Here is a tiny trained network, its code and every weight. The questions are about switching its units off for an input and a class, where a switched-off unit gives its printed mean instead of its output.

import numpy as np


def w(rows, s, z=0):
    codes = np.array(rows[::2]) - 128.0
    scale = np.full(codes.shape[1], s)
    scale[-1] = z or s
    return codes * scale


def norm(h):
    return h / np.sqrt((h * h).mean(-1, keepdims=True) + 1e-5)


def f(y):
    return y / 2 * (1 + np.tanh(0.7978845608 * (y + 0.044715 * y**3)))


def log_softmax(a):
    a = a - a.max(-1, keepdims=True)
    return a - np.log(np.exp(a).sum(-1, keepdims=True))


def net(x, mask):
    res = np.array(x, float).reshape(1, 6) / 4 @ E
    u = 0
    for l in range(3):
        y = f(norm(res) @ A[l][:, :-1].T + A[l][:, -1])
        res = res + np.where(mask[u : u + 12], y, B[l][:, -1]) @ B[l][:, :-1]
        u += 12
    return log_softmax(norm(res)[-1] @ U[:, :-1].T + U[:, -1])


A, B = {}, {}
E = w([
[116,144,115,133,116,120,129,152,154,120,140,157],'x0',
[96,254,221,47,104,172,117,38,162,48,177,102],'x1',
[126,143,120,127,141,132,128,138,135,130,130,130],'x2',
[159,206,94,107,90,68,122,128,31,163,62,171],'x3',
[184,127,132,126,43,182,25,143,194,222,99,89],'x4',
[154,121,189,150,190,80,136,61,186,218,132,209],'x5',
],0.0097)
A[0] = w([
[106,116,125,138,129,82,173,125,124,86,146,153,67],'L0N1',
[128,131,111,141,112,147,127,158,97,79,134,105,35],'L0N2',
[114,43,152,78,150,110,135,148,183,98,151,98,83],'L0N3',
[110,69,82,130,144,118,122,160,74,159,114,166,76],'L0N4',
[129,162,107,114,99,99,109,108,35,177,93,162,88],'L0N5',
[106,218,178,146,97,157,101,58,81,76,95,170,46],'L0N6',
[122,91,132,133,179,174,139,142,187,105,143,92,63],'L0N7',
[163,148,143,103,181,76,150,75,152,191,95,208,35],'L0N8',
[135,202,105,146,36,134,106,125,133,254,93,77,88],'L0N9',
[130,176,118,135,179,62,219,99,39,83,99,141,60],'L0N10',
[163,157,55,92,93,138,129,176,91,52,98,89,28],'L0N11',
[130,231,135,89,94,51,116,156,18,179,139,140,2],'L0N12',
],0.009,0.0035)
B[0] = w([
[183,80,160,84,180,151,59,78,86,131,90,141,169],'L0N1',
[75,112,147,121,129,159,105,98,99,162,138,129,156],'L0N2',
[127,154,143,183,108,180,143,148,182,99,102,168,182],'L0N3',
[196,155,115,127,149,89,181,204,156,114,167,77,224],'L0N4',
[162,151,92,220,161,223,165,106,180,105,86,113,214],'L0N5',
[213,167,123,119,158,80,164,205,155,131,170,58,210],'L0N6',
[190,104,145,173,116,172,111,71,121,80,118,146,184],'L0N7',
[67,168,181,215,107,151,119,134,69,174,175,87,208],'L0N8',
[142,79,160,55,155,118,54,160,94,70,152,245,253],'L0N9',
[132,78,145,61,129,140,34,178,138,91,155,245,254],'L0N10',
[88,163,189,196,121,157,105,141,60,180,176,80,218],'L0N11',
[149,155,80,198,81,154,162,49,163,93,70,146,223],'L0N12',
],0.012,0.0069)
A[1] = w([
[117,75,52,121,143,79,186,166,127,195,84,88,98],'L1N1',
[37,127,67,102,52,133,138,130,35,126,103,54,79],'L1N2',
[128,145,119,103,122,146,163,105,100,146,85,137,130],'L1N3',
[135,115,109,36,75,128,35,122,156,186,85,122,52],'L1N4',
[139,115,75,170,170,102,156,175,137,148,141,104,93],'L1N5',
[74,61,95,132,132,152,179,60,205,109,86,99,47],'L1N6',
[98,85,155,127,176,152,141,111,160,136,139,98,94],'L1N7',
[112,213,144,38,120,83,170,62,186,119,146,46,66],'L1N8',
[120,133,131,97,130,164,119,113,150,190,100,96,87],'L1N9',
[127,198,60,109,97,95,179,81,69,154,25,166,34],'L1N10',
[60,109,100,68,194,70,167,101,74,65,121,184,4],'L1N11',
[73,153,164,137,145,62,162,37,130,250,127,156,87],'L1N12',
],0.014,0.0026)
B[1] = w([
[171,133,132,54,72,85,167,130,89,165,103,120,195],'L1N1',
[71,149,211,212,207,102,141,115,140,216,170,94,179],'L1N2',
[158,173,124,150,126,120,103,129,148,107,157,99,110],'L1N3',
[93,83,93,82,219,151,113,97,83,111,140,249,212],'L1N4',
[125,206,166,31,92,92,158,72,124,103,163,113,253],'L1N5',
[167,142,92,161,138,149,140,94,176,90,141,89,178],'L1N6',
[130,176,67,184,105,142,108,120,114,123,116,183,179],'L1N7',
[179,88,100,75,66,50,203,149,77,189,97,124,206],'L1N8',
[94,138,118,157,146,101,156,167,73,83,100,200,117],'L1N9',
[68,203,37,167,93,169,162,117,166,99,111,152,156],'L1N10',
[123,85,90,75,131,180,32,127,123,187,117,229,183],'L1N11',
[51,141,147,173,162,160,114,190,61,143,168,19,175],'L1N12',
],0.014,0.0056)
A[2] = w([
[149,194,37,230,61,150,145,103,198,45,34,142,78],'L2N1',
[1,167,203,213,164,124,82,177,112,166,130,9,98],'L2N2',
[49,130,101,99,97,170,155,127,142,128,55,84,85],'L2N3',
[133,164,57,182,84,145,153,91,188,82,107,136,88],'L2N4',
[216,225,85,131,59,36,168,152,117,151,89,166,175],'L2N5',
[155,189,90,176,111,144,81,48,208,131,64,89,72],'L2N6',
[164,143,149,34,136,49,197,122,126,128,103,71,136],'L2N7',
[143,60,157,136,178,150,169,93,184,124,201,3,87],'L2N8',
[147,89,196,157,96,140,87,122,133,143,78,46,31],'L2N9',
[214,22,97,222,132,165,153,71,231,75,116,73,92],'L2N10',
[128,133,165,112,86,184,154,99,41,233,160,73,252],'L2N11',
[155,121,92,22,62,1,184,157,162,191,103,82,51],'L2N12',
],0.0083,0.0023)
B[2] = w([
[84,127,76,123,174,186,168,27,252,153,151,52,254],'L2N1',
[89,100,183,163,134,102,101,142,105,175,165,54,215],'L2N2',
[199,127,197,213,72,112,107,82,86,121,167,207,115],'L2N3',
[232,209,134,218,98,119,95,133,73,106,59,116,199],'L2N4',
[105,93,106,101,101,134,166,104,154,108,85,95,247],'L2N5',
[73,107,46,161,133,126,178,143,96,70,95,163,180],'L2N6',
[134,71,120,128,72,71,124,164,169,91,68,128,206],'L2N7',
[107,170,88,166,146,124,81,95,118,196,79,191,160],'L2N8',
[77,197,125,104,157,126,151,151,102,129,184,165,130],'L2N9',
[111,251,70,116,113,148,156,142,94,119,92,121,212],'L2N10',
[105,93,150,155,94,76,143,183,188,104,117,116,208],'L2N11',
[177,110,180,57,128,49,190,84,105,117,114,100,217],'L2N12',
],0.012,0.0085)
U = w([
[141,213,8,200,114,210,138,84,195,92,106,98,199],'0',
[144,54,93,27,178,169,9,165,113,117,178,247,101],'1',
[186,87,118,9,42,1,193,174,149,128,113,75,188],'2',
[37,131,174,223,133,115,72,202,105,202,211,40,1],'3',
],0.0083,0.00096)

Each question gives the input, the list of numbers given to net, and the class t.
The units are the neurons (one row each of A and B). Each row of codes is followed by its name. A weight is (code - 128) times the scale printed after its matrix; where a second scale follows, it is the last column's (A, B and U).
mask holds one flag per neuron, layer by layer. A switched-off neuron (its flag False) gives its mean, the last column of its row in B, instead of its output. The means were averaged over made-up inputs and are rounded, as every weight is.
A unit's drop is (log p(t) with every unit on - log p(t) with that unit switched off) / (log p(t) with every unit on - log p(t) with every unit switched off).
The circuit of an input: a set's keep is (log p(t) with only the set's units on - log p(t) with every unit switched off) / (log p(t) with every unit on - log p(t) with every unit switched off). Starting from the 12 units with the biggest drops (on a tie, the unit counted first), units are removed one at a time, each time the one whose removal leaves the highest keep (on an exact tie, the one counted first), for as long as the keep stays at least 0.8.
circuit, biggest first: the units of the circuit, biggest drop first
most important unit: the unit with the biggest drop
k most important neurons: the k neurons with the biggest drops, biggest first
top k neurons in layer l: the k neurons of layer l with the biggest drops, biggest first
drop of u: that unit's drop, to one decimal
input [1,-4,7,0,-1,-6], class 3: most important unit => L0N11
input [5,7,-2,-2,-6,-7], class 2: circuit, biggest first => [L0N6, L1N8]
input [1,-3,-5,4,-4,4], class 0: top 3 neurons in layer 1 => [L1N4, L1N11, L1N12]
input [-1,7,0,-5,7,-7], class 1: 2 most important neurons => [L0N4, L0N8]
input [0,1,0,7,-7,3], class 0: 2 most important neurons => [L0N12, L0N5]
input [-3,7,8,-6,-6,0], class 2: 3 most important neurons => [L0N9, L1N8, L0N5]
input [-2,-5,4,5,-4,-2], class 0: 2 most important neurons => [L0N12, L0N5]
input [1,-4,6,2,3,-5], class 3: 2 most important neurons => [L0N11, L0N10]
input [2,-3,-5,-2,8,8], class 1: 2 most important neurons => [L0N9, L1N4]
input [1,6,-7,3,-4,-8], class 3: 2 most important neurons => [L0N11, L1N2]
input [-2,6,7,4,-2,-6], class 2: 3 most important neurons => [L0N6, L1N8, L0N8]
input [-7,-7,1,-5,6,5], class 2: 4 most important neurons => [L0N10, L0N1, L1N1, L1N5]
input [5,0,0,-3,-5,-6], class 3: top 2 neurons in layer 0 => [L0N11, L0N9]
input [-1,-3,-7,-1,-3,5], class 3: circuit, biggest first => [L0N8]
input [0,4,3,-4,-1,-5], class 3: top 2 neurons in layer 0 => [L0N5, L0N11]
input [-7,8,-6,-1,-2,8], class 2: 2 most important neurons => [L1N8, L0N6]
input [4,-4,2,2,6,7], class 3: 3 most important neurons => [L0N8, L0N10, L1N12]
input [-1,-5,3,-2,-5,3], class 1: top 2 neurons in layer 0 => [L0N10, L0N6]
input [-8,-5,-4,5,0,-4], class 0: 3 most important neurons => [L0N5, L0N12, L0N6]
input [7,8,4,-1,-7,4], class 2: circuit, biggest first => [L1N8]
input [-7,-6,-4,-4,-3,8], class 3: 2 most important neurons => [L0N8, L1N12]
input [-4,-3,-7,8,-5,7], class 0: top 2 neurons in layer 0 => [L0N12, L0N5]
input [-5,-5,6,1,-4,6], class 3: top 3 neurons in layer 0 => [L0N8, L0N6, L0N9]
input [-4,-1,-5,-3,5,-6], class 3: top 3 neurons in layer 0 => [L0N10, L0N11, L0N1]
input [4,8,-8,0,5,6], class 2: drop of L1N8 => 1.6
input [-6,-2,6,0,-8,-5], class 1: drop of L0N10 => 0.2
